Each row was made from one small tree. The marks that hang from a mark follow it in brackets, in alphabetical order. Every link used is in the known rows. Write each row's tree.
Known rows:
pifi{fise{vosi} tapav}: [ 1.55  0.71 -0.01 -2.96 -0.28 -1.22  0.35 -0.11  0.48  0.35  0.77 -1.30
  0.06  0.70  2.11 -1.79  0.84 -0.94 -0.89 -1.07 -1.38 -0.59 -1.23 -0.37
  0.39  2.37  1.24 -0.38 -0.42 -0.05 -0.70  0.17  1.80 -4.12 -1.19  0.06
 -0.35 -0.50 -0.44 -1.15  0.85 -0.93  0.22]
tapav{duvor{pifi} vosi{sumit{fise}}}: [-0.48  0.57  0.30  0.29  1.26 -0.74  0.16  1.68  0.63 -0.61 -1.90 -1.29
 -1.97 -0.43  0.82 -0.86 -0.59  0.09  1.60  0.12  0.18 -0.10  0.35  1.36
  0.52  1.77  0.20 -0.98  0.86 -0.30 -0.65  0.61 -0.80 -1.21  0.72  0.98
 -0.36 -0.63 -1.30  0.49 -0.92 -1.08  0.79]
tapav{duvor vosi{milu pifi{fise}}}: [ 0.58  1.87 -0.16  0.57 -0.21  0.17 -0.69  1.55  0.29  1.65 -0.99 -0.66
  0.44  1.27  2.04 -0.45  0.94  0.56 -0.42 -0.14  0.66  1.47 -1.55  0.35
  0.50  2.24  1.46  0.20 -0.60  1.10 -1.49  1.71 -1.11 -0.50  1.09 -0.74
 -0.82 -1.30 -1.98 -0.11 -0.72 -0.15 -0.32]
vosi{milu tapav{duvor}}: [-0.04  0.43  0.82 -0.74  0.29 -0.82 -0.61  2.59  1.54  1.00  0.32  0.89
 -0.45  0.35  0.67  0.02  0.32 -0.71 -0.97 -0.10  0.19  1.13 -0.42  0.79
  1.14  1.30  1.41  0.85  0.61  0.17 -0.51 -0.05  0.99  0.43  0.78  0.71
 -1.49 -1.34 -0.80 -0.13 -1.10 -0.91  0.91]
vosi{duvor pifi{fise}}: [ 0.62 -0.38 -1.16 -0.29 -0.25  1.00 -0.36  1.50  0.65  1.45  1.02 -0.46
  2.66  1.81  2.42 -0.93  0.96  0.60  0.11 -0.94  0.35  1.08 -0.57  1.31
  0.95  3.02  0.38  0.95 -0.27  1.16 -0.28  0.75  0.48  0.02 -0.08 -1.13
 -0.38 -0.41 -1.08 -0.41  0.39 -0.36  0.50]
mokas{fise{vosi{duvor{milu} tapav}} sumit}: [ 0.91 -2.48 -1.29 -1.18  1.56 -0.43 -0.66  1.29  0.36  0.58  3.00  0.20
 -0.03 -0.57 -0.49 -1.03  0.98 -0.42 -0.84 -0.40  0.80  0.48 -0.96 -0.04
  0.61  1.54  1.05 -0.29  1.07 -1.47  0.42 -1.09  2.62 -0.86  0.28  1.30
 -2.22 -0.36  0.43 -0.63  0.68 -0.38  0.20]
zizodi{duvor mokas{fise} pifi tapav{vosi{sumit}}}: [-2.45 -0.95 -0.97  1.59  1.10 -0.46  0.16 -2.82  1.58  0.49  0.59 -0.10
 -0.02  1.61  2.71 -0.07 -0.55 -1.14  1.44 -1.86 -0.10 -0.36  0.71 -0.98
  0.38 -0.47  0.99  0.15 -1.68 -1.03 -0.01  0.28 -2.06 -1.46  1.43 -0.63
 -0.92 -1.92 -3.36  0.23 -0.39 -0.71  0.92]
duvor{milu pifi{tapav zizodi{mokas{fise}}}}: [-0.35  0.25  0.56 -0.69  0.57  0.62  0.80 -1.14  0.10  0.24  1.95 -2.51
  0.32  1.09 -0.58 -2.70 -1.03 -1.14  0.33 -1.66 -1.46 -1.49 -1.22  0.06
 -0.50  2.78  0.57 -0.41  0.15 -0.13  0.40 -2.27  0.57 -2.99 -0.37  0.26
  0.19  0.80 -0.51 -0.98  2.26 -0.45  0.42]
vosi{sumit{fise{zizodi}}}: [ 0.91 -0.69 -1.02 -1.41  0.60 -1.45  0.48  1.70  1.34 -0.72 -1.67  0.45
  0.20  1.05 -0.05 -0.38  0.39  0.62  0.37  0.45 -0.42  0.21 -0.16  1.04
  1.09  0.89  0.07 -0.97  0.23  0.64 -0.27 -0.87 -0.42 -0.63 -0.81  0.21
 -0.15 -1.00 -1.10 -0.57 -0.92 -1.30  1.24]
duvor{milu{tapav{vosi}} pifi{zizodi} sumit{fise}}: [-0.36  0.58  0.02 -0.03  0.42 -0.05  1.90  0.32 -1.17  0.07  0.15 -0.63
 -1.46 -0.32 -1.08 -1.83 -0.92  1.54  0.56  1.83 -1.29 -2.71 -0.08  1.09
 -1.42  1.79 -2.10 -2.40  0.50 -0.45 -0.14 -1.48 -0.55 -2.03 -1.00  1.41
 -0.75  1.43 -1.30 -0.84  0.58 -0.42  0.28]
vosi{duvor{pifi} sumit{fise{zizodi}} tapav}: [ 1.57 -2.01 -0.49 -0.51  1.48 -0.67  0.48  1.51  0.97 -0.51  0.89  0.09
  0.62  0.80  0.21 -0.05  0.24 -0.46  0.49  1.67  0.24  0.24  0.04  1.17
  1.57  1.16 -0.73  0.17  0.99 -0.69  0.30 -1.89 -0.33  0.83 -0.73 -0.08
 -0.34 -1.09 -0.32 -0.40 -1.44 -0.99  1.06]
sumit{fise vosi{milu{tapav} pifi}}: [ 0.81  1.82 -0.71 -1.16 -0.83 -0.80  0.08  1.69  0.41  1.02 -1.74  1.33
  0.91  2.15  1.12  0.35  0.07  1.98  0.82  1.46  0.03  1.21  0.97  1.83
  0.61 -0.13  0.19 -0.18 -0.98  1.95  0.34 -0.01 -0.83  1.62 -0.77 -0.56
 -0.69  1.20 -0.71 -1.36 -2.24 -0.76  1.09]
pifi{zizodi{mokas{fise{vosi}} tapav{duvor}}}: [ 0.17  0.62  1.29 -1.63  0.16 -0.34  1.00 -0.88 -0.03 -0.05  1.45 -0.97
 -0.41  1.96  2.23 -1.29  0.49 -1.83 -0.12 -1.71 -0.84 -2.22 -1.08 -0.16
  1.15  1.46  0.42 -0.23 -0.29  0.01 -0.92 -0.85  0.35 -2.47  1.46 -0.48
  0.94 -2.00 -0.91 -0.48  0.16 -1.61  0.93]
vosi{milu sumit{fise{mokas}}}: [ 0.42 -0.16 -0.55 -0.43  0.71 -1.77 -1.02  1.29  2.59  0.54 -1.49 -0.13
 -1.38  0.94  0.38  0.12 -0.82  0.35  0.31  0.45 -0.01  1.78  0.60  0.77
  1.93 -0.41  1.46 -0.01 -0.12  0.44 -1.28  0.35 -0.65 -1.13 -0.83 -0.78
 -2.12 -0.08 -0.82 -0.77 -1.82 -1.54  0.52]
mokas{fise{vosi{duvor}}}: [ 0.98 -1.33  0.07 -1.37  0.56  0.20 -0.51  1.38  0.60 -0.50  0.97 -0.53
 -0.02  1.21  2.23 -1.30  0.23  0.21 -0.02 -1.10  0.16  0.20  0.08  0.94
  0.91  1.84  1.00  0.34  0.32 -0.34  0.47  0.12  1.59 -2.15  0.19  0.38
 -0.08 -0.99 -0.62 -0.91  0.11 -0.85  0.83]
pifi{tapav{milu vosi} zizodi{duvor mokas{sumit}}}: [-0.39  1.83 -1.46 -0.35 -0.56  0.21 -0.87 -0.13  0.75  0.16  0.15 -1.81
  0.28  0.17 -0.99 -0.62  0.14 -0.31 -1.48 -2.01 -2.23  0.39 -1.13 -0.22
 -1.49 -0.07  1.55 -0.58 -0.77 -0.20 -2.02  1.80 -0.88 -2.25  1.84 -0.01
 -2.49 -2.85 -2.76  0.01  0.38 -0.09 -0.29]
zizodi{tapav{vosi{duvor milu pifi}}}: [ 0.25  0.40 -1.75  0.35 -1.15 -1.02 -0.71  0.26  0.88  1.73  0.25  1.20
  0.34  2.17  3.11  0.72  0.74  0.92 -0.47  0.57  0.44  1.41 -0.11  0.70
  0.65  1.15  0.94  0.39 -0.89  0.77 -0.70  1.58 -1.38  1.50 -0.14 -0.52
 -2.45 -1.57 -2.56  0.19 -2.09 -0.51 -0.19]
sumit{fise vosi{pifi tapav}}: [ 0.93  1.43 -1.00 -1.08 -0.67 -0.95 -0.12  1.02  0.99  0.97 -0.58  1.12
  0.85  0.97  1.12  0.27  0.60  0.96  1.03  1.48  0.04  0.22  0.24  1.99
  0.77  0.94 -0.04 -0.34 -0.70  2.73 -0.09 -0.47 -0.08  2.70 -1.16 -0.24
 -1.09  0.72 -0.23 -1.25 -1.90 -0.88  0.85]
milu{tapav vosi{duvor{pifi sumit{fise}}}}: [-0.70 -1.02  0.82 -1.25  0.34  0.90  2.13  1.79 -0.67 -0.23  0.21 -0.05
 -0.72 -0.03  0.99 -1.44 -0.80  1.53  1.29  1.04 -0.52 -1.14  2.04  1.28
  0.43  1.19 -1.53  0.45  0.68 -0.66  0.81 -0.90  0.05 -0.78 -0.86  1.13
 -0.40  1.84 -0.85 -1.23 -0.56 -0.96  1.61]
pifi{fise{mokas vosi} tapav zizodi{duvor{milu}}}: [ 0.79  0.10 -0.15 -0.88 -0.19 -0.57  0.34 -1.65  0.67  1.05  2.72 -2.42
 -0.04  0.70  0.68 -2.44  0.80 -2.26 -2.48 -1.24 -1.24 -0.87 -1.57 -1.61
  0.57  1.30  0.46 -1.12 -0.29 -1.01 -1.63 -1.28  1.92 -6.01 -0.89 -1.11
 -0.47 -1.05 -0.52 -1.36  2.31 -0.54 -0.66]
sumit{fise{duvor} vosi}: [ 0.21  0.78 -0.54 -0.32  0.72 -0.03 -0.22  1.98  1.78 -0.32 -1.34 -1.38
 -0.12  0.71 -0.02  0.03 -0.40  0.81  0.63 -0.17 -0.75 -1.13  1.68  1.67
  1.10  0.65 -0.47 -0.10 -0.37  1.49 -0.16 -0.01 -0.19 -1.37 -0.71 -0.41
  0.20  0.28 -0.09 -0.90 -0.48 -0.65  1.25]
tapav{milu vosi{duvor{pifi} sumit{fise{mokas}}}}: [ 0.79  0.41 -0.34  1.98  1.43 -0.62 -1.25  0.68  1.37 -0.32 -0.95 -2.50
 -2.35 -0.17  0.41 -0.64 -1.14  0.87  0.77  1.26  0.42  1.22  0.65  1.35
  0.48  0.27  0.64 -0.16  0.89 -1.28 -1.36  1.22 -1.16 -1.53  0.45 -0.41
 -1.94 -0.98 -1.50 -0.01 -1.69 -0.85 -0.77]
mokas{fise{vosi zizodi{pifi}} sumit}: [ 1.66 -1.98 -0.48 -1.82  0.85 -0.48  1.34 -0.41 -0.34 -0.59 -1.11  0.03
  0.37  0.48  0.86 -1.20  0.71  0.09  0.04 -0.44  0.79 -1.24 -0.03 -1.16
  0.50  2.33  0.86 -0.46  0.01 -0.63 -0.09 -0.33  0.30 -2.56  0.42  0.50
  0.36 -1.31 -1.30 -0.95  0.44 -0.90  0.30]
pifi{fise{duvor} tapav}: [ 0.56 -0.13 -0.75 -1.41  0.33  0.07  0.07  0.91  1.76  0.96  1.69 -1.83
  1.80  0.30  0.28 -1.56  0.64 -1.78 -1.14 -1.81 -1.48 -0.78 -0.83  0.30
  1.07  2.71  0.82  0.49 -0.40 -0.56 -0.70 -0.16  1.14 -3.75 -1.02 -0.61
  0.26 -0.26 -0.25 -1.15  1.44  0.02  0.59]
vosi{duvor pifi{zizodi} tapav}: [ 1.31 -0.54 -1.49 -0.87 -1.30  0.12 -0.44  1.11  1.30  1.56  2.61  1.87
  2.74  1.56  1.23 -0.51  1.50 -0.46 -0.63  0.00 -0.04  0.65 -1.02  2.24
  1.11  2.35  0.20  0.52  0.14  0.76 -0.51 -0.29  0.63  2.66 -0.19 -0.46
 -1.18 -1.70 -0.82 -1.01 -0.82 -0.35  0.74]
vosi{milu sumit{fise{duvor} tapav}}: [ 0.44 -0.19 -1.73 -0.24  0.93 -1.19 -1.09  2.42  2.55  0.58 -0.65 -0.04
  0.04  0.63 -0.29  0.97 -0.45 -0.23  0.54  0.17 -0.50  0.59  0.31  1.61
  1.95  0.23  0.49 -0.43 -0.11  0.68 -0.69  0.85 -0.30 -0.20 -0.13 -0.58
 -0.80  0.22 -0.21 -0.87 -1.22 -0.82  1.12]
zizodi{duvor mokas{fise} pifi tapav{vosi}}: [-2.34 -0.31  0.13  1.82  0.71  0.28  0.68 -2.73  0.96  0.35  0.62 -0.65
  0.12  1.73  3.32 -0.33 -1.07 -0.47  1.19 -1.36 -0.07 -0.83  0.91 -1.07
 -0.05  0.31  0.23  0.21 -1.73 -0.01 -0.04  0.07 -1.79 -2.32  1.24 -0.56
 -0.37 -1.25 -3.35  0.17  0.14 -0.65  0.69]
fise{mokas vosi zizodi{duvor{milu}}}: [ 0.39 -1.21  1.23  0.24  0.10 -1.21  0.72 -0.31  0.97 -0.33 -0.36 -0.32
 -1.72  0.01  0.43 -1.52  0.45 -0.26 -1.61  0.40  0.61 -0.24  0.80 -2.12
  0.54  1.06  0.06 -0.36  0.54 -1.22 -1.23 -0.88  1.15 -4.58 -0.86  0.08
 -0.32 -2.07 -1.54 -0.82  1.30 -1.12 -0.37]
mokas{fise{vosi{pifi{zizodi}}}}: [ 1.56 -0.05 -0.68 -2.09 -1.33 -0.23  0.51  0.13  0.11  0.51  0.28  0.58
  0.97  1.82  1.63 -1.94  1.15 -0.29  0.09 -0.78 -0.12 -0.41 -1.62  1.15
  0.67  2.88  1.04 -0.85 -0.64  1.00 -0.60 -0.33  0.63 -0.46 -0.20 -0.36
  0.42 -0.82 -1.01 -1.97 -0.07 -0.69  0.36]
zizodi{tapav{duvor{sumit}}}: [-1.77  0.01  0.10 -1.73 -0.33 -0.42  1.26  1.35 -0.13  0.80 -0.19  0.15
 -0.95 -0.20  1.60 -0.77  0.48 -0.60 -0.49 -1.05 -0.96 -2.85  0.45  0.36
  0.33  2.49 -0.04  0.09  0.29  0.37 -0.70  0.32  1.03 -0.85  0.25  0.93
 -0.74 -0.77 -1.60  0.50  0.14 -1.47  0.97]
vosi{duvor{pifi{fise{mokas} tapav{milu}}} sumit}: [ 1.11 -0.04 -0.69 -0.03  1.08 -0.13 -0.95 -0.03  1.05  1.06  1.71 -3.55
  0.10  0.27  0.33 -1.80  0.03 -1.84 -0.84 -0.93 -0.68  0.74 -0.83  0.24
  0.86  1.63  1.80  1.09  0.77 -2.35 -0.93  0.47  0.88 -3.05  0.12 -1.22
 -1.16 -0.71 -0.59 -0.39  0.29 -0.60 -0.75]
milu{vosi{pifi sumit}}: [-0.70 -0.18 -1.40 -1.63 -1.44 -1.45  0.38  0.89  1.85  1.16 -1.17  2.22
 -0.02  0.58  0.91 -1.23  1.37  0.38  1.09 -1.11  0.26  1.65  0.16  1.00
  1.18  1.59  1.92  0.40 -0.21  0.12 -0.22  0.83 -0.02  1.71 -0.48  0.80
 -1.57 -0.42 -1.79 -1.29 -0.95 -1.05  1.20]
sumit{tapav{milu{vosi}}}: [-0.49  2.17 -0.03 -0.68 -0.87 -1.08  0.18  1.56  0.98  0.43 -0.65 -0.18
 -1.10 -0.08  0.15 -0.92  0.02  1.06  0.33 -0.13 -0.85  0.61 -0.31  1.22
 -0.19  1.28  1.04 -0.61  0.67  0.79 -0.12  1.43  1.37 -0.46  0.95  1.67
 -1.16  0.61 -1.61 -0.82 -0.13 -1.37  0.68]
tapav{duvor milu{vosi{sumit}}}: [-1.05  1.13 -0.16 -0.76  0.06 -1.02 -0.18  2.35  1.41  0.21 -1.51 -0.18
 -1.96 -0.35 -0.33 -1.43  0.93 -0.05 -0.15 -1.68  0.02  1.24 -0.26  1.04
  0.67  0.68  2.31  0.34  1.07 -1.13 -0.53  0.84  0.93 -0.04  2.03  1.47
 -1.33 -1.71 -1.61 -0.25 -0.74 -0.97  0.86]
milu{tapav{duvor{sumit{fise{mokas}}}} vosi{pifi}}: [-0.36  0.37  1.22 -1.31 -1.21  0.01  1.86  1.22  0.01  1.27 -0.68  1.60
 -0.44 -1.03  1.14 -1.79  0.65  0.50  0.55  1.19  0.68 -0.61  1.25  0.78
  1.41  1.31 -0.33  0.55  0.47 -0.41 -1.47 -0.16 -0.02 -0.11 -0.70  0.18
 -0.25  0.99 -0.79 -1.96 -1.08 -1.08  0.81]

Which tree is each row?
[ 2.62 -0.27  1.73 -1.55  0.18 -0.35  0.26 -0.38  0.07 -0.82 -0.44 -1.42
 -0.96  1.92  2.28 -0.42 -0.29 -0.02 -0.80  0.38 -0.43 -0.17  0.82 -1.54
  0.53  1.23  0.92  1.94  0.00 -0.72 -0.63  0.04 -0.85 -2.77 -0.72 -0.86
 -0.30 -2.70 -1.12 -0.69 -0.56 -0.93 -0.14] => fise{vosi{duvor{pifi{tapav}} milu} zizodi{mokas}}
[ 1.58 -0.42  0.45 -1.05 -0.48 -1.25  0.93 -1.75  1.46  0.44 -0.14 -0.01
  0.75  0.29  1.49 -1.52  0.25 -0.97 -0.92  0.14 -0.06 -1.04  0.80 -0.93
  0.87  2.27  0.85  0.57  0.22 -0.88 -0.92 -0.45  0.15 -3.37 -1.50 -0.28
  0.18 -1.47 -1.48 -1.04  0.40 -0.96 -0.08] => fise{mokas zizodi{pifi{tapav}}}
[ 1.42 -0.53  0.98  2.35  1.75  0.31  0.36 -0.58  0.06  0.38  1.40 -3.13
 -0.47  0.38  0.11 -1.63 -0.08  0.41 -0.76  1.44  0.62 -0.35 -0.32 -1.27
  0.29  2.42 -0.76 -0.14  1.14 -1.75 -0.76 -0.46 -0.59 -4.68 -0.57 -0.46
 -0.09 -0.82 -1.43  0.03  1.52 -0.54 -1.04] => tapav{vosi{duvor{milu pifi{fise{mokas zizodi}}}}}
[ 0.68  0.18 -0.66 -0.92 -0.51 -0.45  0.17  0.73  1.05  2.05  1.53  0.88
  2.18  0.88  1.37 -0.92  1.25 -0.54  0.08  0.21  0.08  0.86 -1.66  0.90
  0.88  2.85  0.64  0.32 -0.55  1.09 -0.59 -0.23  0.76  0.97 -0.73 -0.54
 -0.90  0.15 -0.81 -1.11 -0.16 -0.57  0.43] => vosi{pifi{fise} tapav}
[ 1.11 -1.25  0.90  0.82  1.29 -0.32  1.16  0.25  1.42  1.13  2.37 -0.83
  1.46 -0.07 -1.89 -2.00  0.84 -1.16 -1.70  0.71  0.16 -0.76 -0.18 -1.12
  1.46  1.75 -0.85  0.21  0.85 -3.15 -0.82 -1.91  0.84 -5.00 -1.14 -0.72
  1.16 -0.33 -0.22 -1.53  2.03 -0.17  0.11] => pifi{fise{duvor{milu{tapav}} mokas zizodi}}
[ 0.57 -1.29 -1.62 -1.43 -1.30 -2.34  0.83 -0.44  0.66  0.86 -1.26  2.17
 -0.23  2.45  2.38  0.49  1.95 -1.09 -1.15  0.23  0.43  0.78 -0.38 -1.58
  1.44  0.07  1.24  0.05 -1.44 -0.20 -1.12 -0.09 -0.99  0.57 -0.31 -1.24
 -1.09 -3.26 -2.64 -0.62 -1.96 -1.06  0.08] => fise{vosi{milu pifi sumit} zizodi{duvor tapav}}
[-0.70  1.21 -0.84 -0.69 -1.04 -0.82 -0.11  1.99  1.08  1.02 -1.85  0.86
 -0.99 -0.09  0.32 -1.50  1.67  0.10  0.19 -1.31  0.83  1.79 -0.56  1.25
  0.75  1.49  2.50  0.62  0.63 -0.43 -0.94  1.11  0.41  1.99  1.75  0.77
 -1.32 -1.62 -1.81 -0.65 -1.19 -0.56  0.39] => tapav{duvor milu{vosi{pifi sumit}}}
[-2.55  0.44 -1.35 -0.57 -2.09 -0.11  1.60  0.15 -0.29  1.51 -0.95  0.73
 -1.02  0.40  1.50 -0.95  0.95  0.46 -0.51 -0.54 -0.56 -0.68  0.15 -0.31
 -0.43  0.92  0.66  0.32 -1.25  0.94 -0.93  0.38 -0.14  1.37  0.33  0.11
 -2.12 -0.43 -3.25 -0.82 -0.77 -0.59 -0.06] => zizodi{duvor{sumit} tapav{milu{vosi{pifi}}}}
[ 0.71 -1.59  0.95 -0.88  0.92  0.62  0.34  1.04 -0.14 -0.76  0.66 -1.63
 -0.72  1.01  2.24 -1.77 -0.53 -0.11  0.80 -0.71  0.35 -0.41  0.53  0.61
  0.70  2.80  0.53  0.52  0.62 -0.75  0.73 -0.22  1.26 -2.48  0.10  0.44
  0.48 -0.20 -0.58 -0.76  0.39 -0.98  0.64] => mokas{fise{vosi{duvor{pifi}}}}
[ 0.51  0.57 -1.16 -0.56  1.31  1.08 -0.21  1.71 -0.71  0.89  1.17 -3.16
  1.71  0.62  0.20  0.20 -0.07  0.15  1.02 -0.70 -0.99 -1.06  0.48  0.79
  0.34  2.15 -0.53 -0.12  0.68  0.84  0.70  2.08  0.85 -1.35  1.15 -0.02
 -0.18  1.44 -0.05  0.58  1.09 -1.49  0.99] => mokas{sumit{tapav vosi{duvor{pifi{fise}}}}}
[-2.99 -1.40  0.34  0.49  0.52  1.00  1.28  1.26 -0.32  0.24 -0.74 -1.31
 -1.83 -0.71 -0.10 -1.70 -1.17  0.55  0.22 -0.89 -0.54 -1.90  1.45 -0.54
 -1.16  2.65 -0.60 -0.02  0.32  0.13  0.23 -0.62  1.01 -2.17 -0.45  1.16
 -1.14  0.68 -1.99  0.12  2.15 -0.57  0.43] => zizodi{duvor{milu pifi sumit}}
[-1.40 -1.05  0.83  1.85  0.94  0.52  1.05 -1.22  0.98 -0.25 -0.93 -0.31
  0.11  1.26  1.11 -0.81 -0.71  0.83  0.18 -0.85  0.66 -0.68  1.75 -1.78
 -0.40  1.10 -0.48  0.79 -0.25  0.17  0.01 -1.21 -0.70 -2.45  0.47 -0.30
  0.04 -1.94 -2.56  0.16  1.84 -0.40  0.49] => fise{zizodi{duvor{milu} mokas pifi}}
[-1.97 -0.42  1.19 -0.12  0.82  0.70  1.28  1.96 -0.79  0.30 -1.03 -1.48
 -2.34 -1.37 -0.22 -2.07 -0.66  0.38  0.29 -0.73  0.02 -2.65  0.93  0.07
 -0.78  3.82 -0.28  0.11  1.50 -0.22 -0.10 -0.43  1.40 -1.78  0.18  1.72
 -0.53  0.48 -1.03  0.44  1.91 -0.80  0.32] => tapav{duvor{milu pifi sumit}}
[-1.29 -0.29  1.41  0.27  0.79  0.28  1.91 -0.50 -0.18  1.30  0.32 -2.56
 -2.49 -0.98 -0.42 -2.68 -0.67  0.38  0.31  0.22 -0.36 -1.83  0.43 -1.52
  0.20  2.50 -0.13  0.23  0.55 -0.83 -0.66 -0.76  0.56 -4.01 -1.28  0.49
 -1.19  2.24 -1.06 -1.14  2.02 -1.19 -0.33] => duvor{milu{vosi} pifi{fise{mokas}} sumit}
[-0.91  0.04 -0.69  0.83 -0.07 -0.14  0.56  0.66 -0.37  0.15 -0.26  0.01
 -0.75 -0.87 -0.52 -0.32  0.30  1.10 -0.96  0.94 -0.98 -2.02 -0.06 -0.85
 -1.56  1.46 -1.05 -1.70  0.27  0.22 -0.50  0.72  0.01 -2.08 -0.10  1.41
 -0.81 -1.05 -2.77 -0.02  1.49 -0.50  0.05] => fise{zizodi{duvor{milu sumit{tapav{vosi}}}}}
[ 1.73  0.33  0.40 -1.67  0.29 -2.06 -0.24  1.28  1.29  0.04 -0.62  0.81
 -1.83  0.98  1.66  0.36 -0.23  0.63 -0.23  1.86  0.04  0.95 -0.30  0.51
  1.15  0.12  0.65 -0.46 -0.42  1.23 -0.79 -0.75  0.45 -0.36 -1.07  0.09
 -1.98 -0.35 -0.22 -1.30 -2.18 -1.18  0.34] => sumit{fise{vosi{milu tapav}}}
[ 0.16  0.42  0.90 -1.59  0.03  0.80  0.83 -0.80  0.30 -0.05  1.53 -2.24
  1.09  1.49  0.47 -2.25 -0.97 -1.52  0.62 -1.81 -1.93 -1.36 -0.97  0.58
  0.01  2.63  0.83  0.17 -0.33  0.20  0.09 -1.22 -0.08 -2.65 -0.17 -0.23
  0.71  0.19 -0.84 -1.20  1.20 -0.86  0.91] => duvor{pifi{tapav zizodi{mokas{fise}}}}
[ 2.25 -0.78  0.49 -0.32 -0.85 -1.71 -0.72  0.05  2.67  1.82  0.49  1.61
 -0.83 -0.03  1.15 -0.19  1.04 -1.36 -1.11  1.41  1.22  1.03  0.39 -0.54
  2.37  1.21  1.66  1.76 -0.50 -1.10 -2.48  0.64  0.00 -0.25 -1.46 -1.52
 -1.68 -1.92 -0.37 -2.35 -1.81 -0.44 -0.83] => fise{duvor mokas vosi{milu pifi tapav}}
[-1.81  0.92 -1.71  0.14 -1.09  0.52 -0.05  0.90 -0.43  1.61 -0.68  0.23
  0.19 -0.16  0.38 -0.13  0.48  1.18  0.33 -0.21 -0.60 -1.86  1.11  0.38
 -1.15  1.54 -0.46 -0.62 -0.44  2.25  0.19  1.22  0.87  1.09 -0.17  0.39
 -1.06  0.89 -1.59 -0.43  1.18 -0.57  0.43] => zizodi{duvor{milu sumit{tapav vosi{pifi}}}}
[ 0.39 -1.61 -2.63  0.17  0.45 -1.24  1.16 -0.56  1.06  2.07  1.41  0.18
  1.90  1.24 -0.55 -0.94  2.38 -1.71 -1.00 -0.25  0.37 -0.97 -1.65 -0.95
  1.68  2.43 -0.07 -0.29 -0.45 -1.21 -0.76 -1.82 -0.31 -0.57 -0.99 -1.42
  0.16 -1.18 -1.00 -0.63  0.86 -0.02 -0.18] => vosi{pifi{fise{duvor{milu} zizodi{tapav}}} sumit}
[ 3.53  0.47  0.56 -0.97  0.29 -1.00  0.17 -0.65  1.11  0.20  0.67 -2.91
 -0.31 -0.10 -0.27 -1.92  1.38 -1.96 -2.93  0.40 -0.72 -1.09 -1.40 -1.65
  1.13  1.66  1.23  0.49  0.02 -2.28 -2.59 -0.27  0.73 -5.84 -0.93 -1.73
  0.62 -2.54 -0.41 -2.03  0.58 -0.16 -1.58] => pifi{fise{duvor mokas vosi zizodi} tapav{milu}}
[-1.36  0.83  1.17  0.59  0.21 -0.01  1.10 -0.47  0.41  0.11  0.26 -1.78
 -1.80  1.41  1.80 -0.85 -0.86  0.57  0.89 -0.54 -0.40 -0.09  1.23 -0.11
  0.25  0.76  0.30  1.63  0.21 -0.40 -0.02  0.18 -0.51 -0.57  1.05  0.12
 -1.41 -0.48 -2.07  0.18 -0.54 -1.39  0.37] => zizodi{mokas tapav{milu{vosi{duvor{pifi}}}}}
[ 2.47 -1.39  0.64 -0.85  0.25 -0.83  0.81  0.06  0.25 -0.24 -0.22  1.64
  0.39  2.18  2.63 -0.16  0.59  0.88 -0.92  1.20  1.03  0.20  1.50 -0.60
  0.95  0.51  0.11  1.11  0.24 -1.84  0.36 -0.33 -0.20 -1.72  0.03 -0.30
  0.14 -2.66 -1.55 -0.97 -1.16 -0.58  0.50] => fise{vosi{duvor milu{tapav}} zizodi{pifi}}
